Below are the code and all the weights of a small trained network. Each question names an input and a target symbol and asks about switching units off, where a switched-off unit gives its printed mean instead of its output.

import numpy as np


def w(rows, s, z=0):
    codes = np.array(rows[::2]) - 128.0
    scale = np.full(codes.shape[1], s)
    scale[-1] = z or s
    return codes * scale


def f(y):
    return y / 2 * (1 + np.tanh(0.7978845608 * (y + 0.044715 * y**3)))


def softmax(a):
    e = np.exp(a - a.max(-1, keepdims=True))
    return e / e.sum(-1, keepdims=True)


def log_softmax(a):
    a = a - a.max(-1, keepdims=True)
    return a - np.log(np.exp(a).sum(-1, keepdims=True))


def net(x, mask):
    ids = ['Δβγεζλμστφψ'.index(c) for c in x.split()]
    T = len(ids)
    res = E[ids] + P[:T]
    r = res
    for j in range(2):
        rows = slice(2 * j, 2 * j + 2)
        q, k, v = (r @ M[0][rows].T for M in (Q, K, V))
        z = softmax(np.where(np.tri(T) > 0, q @ k.T / 2**0.5, -1e9)) @ v
        o = O[0][rows]
        res = res + np.where(mask[j], z, o[:, -1]) @ o[:, :-1]
    y = f(res @ A[0][:, :-1].T + A[0][:, -1])
    res = res + np.where(mask[2:10], y, B[0][:, -1]) @ B[0][:, :-1]
    return log_softmax(res[-1] @ U[:, :-1].T + U[:, -1])


Q, K, V, O, A, B = {}, {}, {}, {}, {}, {}
E = w([
[159,118,197,153],'Δ',
[99,206,125,134],'β',
[162,218,134,146],'γ',
[100,75,115,96],'ε',
[96,124,111,201],'ζ',
[98,107,189,113],'λ',
[47,116,172,178],'μ',
[117,253,93,233],'σ',
[106,73,84,83],'τ',
[105,157,65,56],'φ',
[179,126,58,142],'ψ',
],0.021)
P = w([
[76,106,254,197],'0',
[103,107,190,182],'1',
[124,113,142,170],'2',
[139,125,112,165],'3',
[156,126,77,166],'4',
[169,137,61,162],'5',
[177,137,36,166],'6',
],0.0051)
Q[0] = w([
[77,43,169,197],'h1',
[117,4,112,34],'h1',
[33,94,70,178],'h2',
[168,46,114,152],'h2',
],0.038)
K[0] = w([
[172,48,253,97],'h1',
[66,65,116,2],'h1',
[50,203,67,188],'h2',
[199,172,167,171],'h2',
],0.034)
V[0] = w([
[254,80,132,170],'h1',
[107,118,180,173],'h1',
[119,99,110,191],'h2',
[132,96,137,135],'h2',
],0.014)
O[0] = w([
[131,1,76,48,154],'h1',
[155,96,24,151,254],'h1',
[84,89,157,253,197],'h2',
[101,85,93,172,135],'h2',
],0.0067,0.0066)
A[0] = w([
[54,89,249,53,72],'n1',
[55,134,218,125,68],'n2',
[98,120,188,110,213],'n3',
[60,172,124,131,59],'n4',
[104,91,77,115,64],'n5',
[96,94,88,128,255],'n6',
[93,47,171,147,83],'n7',
[181,163,155,149,166],'n8',
],0.019,0.0075)
B[0] = w([
[232,34,60,251,148],'n1',
[95,58,100,65,161],'n2',
[150,205,181,41,160],'n3',
[78,198,56,156,168],'n4',
[194,202,122,134,168],'n5',
[91,66,186,76,249],'n6',
[178,134,82,154,233],'n7',
[179,81,191,72,168],'n8',
],0.018,0.013)
U = w([
[205,79,122,130,179],'Δ',
[69,116,222,102,200],'β',
[138,154,254,156,123],'γ',
[127,131,138,142,52],'ε',
[93,94,172,246,105],'ζ',
[127,139,110,154,82],'λ',
[78,101,65,136,53],'μ',
[181,168,111,221,113],'σ',
[146,150,109,169,104],'τ',
[204,168,35,107,2],'φ',
[158,153,86,155,95],'ψ',
],0.0092,0.008)

Each question gives the input, a string of symbols that net reads in full, and the target symbol t.
The units are the heads (2 rows each of Q, K, V and O) and the neurons (one row each of A and B). Each row of codes is followed by its name. A weight is (code - 128) times the scale printed after its matrix; where a second scale follows, it is the last column's (O, A, B and U).
mask holds one flag per unit, heads first, then neurons. A switched-off unit (its flag False) gives its mean, the last column of its rows in O or B, instead of its output. The means were averaged over made-up inputs and are rounded, as every weight is.
A unit's drop is (log p(t) with every unit on - log p(t) with that unit switched off) / (log p(t) with every unit on - log p(t) with every unit switched off).
The circuit of an input: a set's keep is (log p(t) with only the set's units on - log p(t) with every unit switched off) / (log p(t) with every unit on - log p(t) with every unit switched off). Starting from all 10 units, units are removed one at a time, each time the one whose removal leaves the highest keep (on an exact tie, the one counted first), for as long as the keep stays at least 0.8.
circuit, biggest first: the units of the circuit, biggest drop first
k most important neurons: the k neurons with the biggest drops, biggest first
drop of u: that unit's drop, to one decimal
input φ ε μ, target μ: circuit, biggest first => n2, n4, h1
input ε ζ ε, target β: circuit, biggest first => n6
input τ μ ζ, target ζ: circuit, biggest first => h2, n5, h1
input β ζ ζ ζ, target β: circuit, biggest first => n7, n6
input τ φ λ λ β ζ, target β: 2 most important neurons => n7, n1
input λ ψ Δ λ μ, target Δ: circuit, biggest first => n7, h1
input φ γ γ τ ζ, target ζ: circuit, biggest first => h2, n3
input φ Δ λ ζ ε Δ λ, target β: circuit, biggest first => h1, n7, n1
input σ σ σ ζ γ γ γ, target γ: circuit, biggest first => n8, n7, h1
input λ μ ε γ, target γ: 4 most important neurons => n7, n8, n2, n1
input ζ Δ Δ ζ β, target ζ: circuit, biggest first => h2, n3, n5
input τ σ φ λ τ, target β: 2 most important neurons => n1, n7
input μ γ φ Δ μ, target Δ: drop of n5 => 0.1
input ζ Δ ζ Δ β, target ζ: drop of h2 => 0.4
input Δ λ σ φ Δ λ, target β: drop of n5 => 0.3
input ε τ Δ τ, target β: drop of n7 => 0.2
